Below are the code and all the weights of a small trained network. Each question names an input and a class and asks about switching units off, where a switched-off unit gives its printed mean instead of its output.

import numpy as np


def w(rows, s, z=0):
    codes = np.array(rows[::2]) - 128.0
    scale = np.full(codes.shape[1], s)
    scale[-1] = z or s
    return codes * scale


def f(y):
    return y / 2 * (1 + np.tanh(0.7978845608 * (y + 0.044715 * y**3)))


def log_softmax(a):
    a = a - a.max(-1, keepdims=True)
    return a - np.log(np.exp(a).sum(-1, keepdims=True))


def net(x, mask):
    res = np.array(x, float).reshape(1, 6) / 4 @ E
    y = f(res @ A[0][:, :-1].T + A[0][:, -1])
    res = res + np.where(mask, y, B[0][:, -1]) @ B[0][:, :-1]
    return log_softmax(res[-1] @ U[:, :-1].T + U[:, -1])


A, B = {}, {}
E = w([
[129,137,138,157,120,130,138,124,115,111],'x0',
[88,136,135,58,126,140,105,105,139,123],'x1',
[167,166,86,81,109,108,103,200,113,68],'x2',
[164,112,130,176,107,247,76,110,193,93],'x3',
[118,82,166,182,174,87,65,157,71,78],'x4',
[185,193,158,122,130,124,85,57,83,197],'x5',
],0.011)
A[0] = w([
[176,192,68,96,95,127,60,171,95,78,82],'N1',
[144,136,94,165,168,254,55,111,166,93,1],'N2',
[77,109,144,151,180,174,110,98,118,161,73],'N3',
[115,87,178,156,223,101,21,147,84,85,46],'N4',
[149,184,75,112,116,118,68,186,125,85,68],'N5',
[230,191,195,104,132,126,76,74,77,168,34],'N6',
],0.0072,0.0022)
B[0] = w([
[75,128,199,220,123,188,171,117,98,187,215],'N1',
[163,172,67,76,209,94,178,116,59,128,254],'N2',
[96,101,183,174,104,167,132,65,126,152,166],'N3',
[168,178,66,122,44,104,116,144,145,155,254],'N4',
[91,85,172,162,121,201,191,81,105,151,194],'N5',
[132,52,122,101,118,101,169,166,184,8,244],'N6',
],0.011,0.0066)
U = w([
[136,180,103,109,201,78,153,125,56,134,252],'0',
[127,24,125,132,112,129,139,174,216,12,66],'1',
[106,93,208,201,93,174,125,84,104,202,40],'2',
[165,225,72,129,8,123,113,130,175,169,143],'3',
],0.011,0.0044)

Each question gives the input, the list of numbers given to net, and the class t.
The units are the neurons (one row each of A and B). Each row of codes is followed by its name. A weight is (code - 128) times the scale printed after its matrix; where a second scale follows, it is the last column's (A, B and U).
mask holds one flag per neuron, in row order. A switched-off neuron (its flag False) gives its mean, the last column of its row in B, instead of its output. The means were averaged over made-up inputs and are rounded, as every weight is.
A unit's drop is (log p(t) with every unit on - log p(t) with that unit switched off) / (log p(t) with every unit on - log p(t) with every unit switched off).
The circuit of an input: a set's keep is (log p(t) with only the set's units on - log p(t) with every unit switched off) / (log p(t) with every unit on - log p(t) with every unit switched off). Starting from all 6 units, units are removed one at a time, each time the one whose removal leaves the highest keep (on an exact tie, the one counted first), for as long as the keep stays at least 0.8.
circuit, biggest first: the units of the circuit, biggest drop first
most important unit: the unit with the biggest drop
k most important neurons: the k neurons with the biggest drops, biggest first
drop when u is switched off: that unit's drop, to one decimal
input [3,0,1,-6,8,1], class 3: circuit, biggest first => N4
input [-6,2,2,5,-4,-2], class 0: circuit, biggest first => N2, N4
input [3,-2,8,-6,-4,-6], class 2: 2 most important neurons => N1, N5
input [8,-1,0,-4,2,5], class 1: circuit, biggest first => N6, N2
input [4,-8,-6,0,-2,6], class 1: 2 most important neurons => N6, N1
input [5,0,-8,1,-8,8], class 1: 2 most important neurons => N6, N1
input [-8,-2,-3,-1,-4,4], class 1: 3 most important neurons => N6, N4, N2
input [0,-6,7,7,6,-7], class 0: circuit, biggest first => N2, N6
input [0,-2,8,-7,6,5], class 2: circuit, biggest first => N1, N5
input [8,-6,7,-6,8,2], class 3: 2 most important neurons => N4, N2
input [1,8,-4,4,-1,3], class 0: 2 most important neurons => N2, N1
input [-8,-8,-4,-6,7,8], class 1: 2 most important neurons => N6, N2
input [-8,-5,5,6,-4,-2], class 0: 2 most important neurons => N2, N4
input [2,-1,6,4,3,4], class 2: circuit, biggest first => N1
input [5,-6,5,6,6,3], class 0: 2 most important neurons => N2, N3
input [-7,-5,-7,5,1,-5], class 2: 2 most important neurons => N6, N3
input [0,-7,4,8,2,-7], class 0: 2 most important neurons => N2, N6
input [3,-2,2,6,3,-1], class 0: drop when N5 is switched off => 0.0
input [-1,6,8,-2,-2,3], class 2: drop when N1 is switched off => 0.3
input [1,-1,8,0,8,-4], class 2: drop when N5 is switched off => 0.4
input [-5,-7,7,8,-4,4], class 0: drop when N2 is switched off => 1.2
input [6,2,5,1,-5,-4], class 2: most important unit => N6
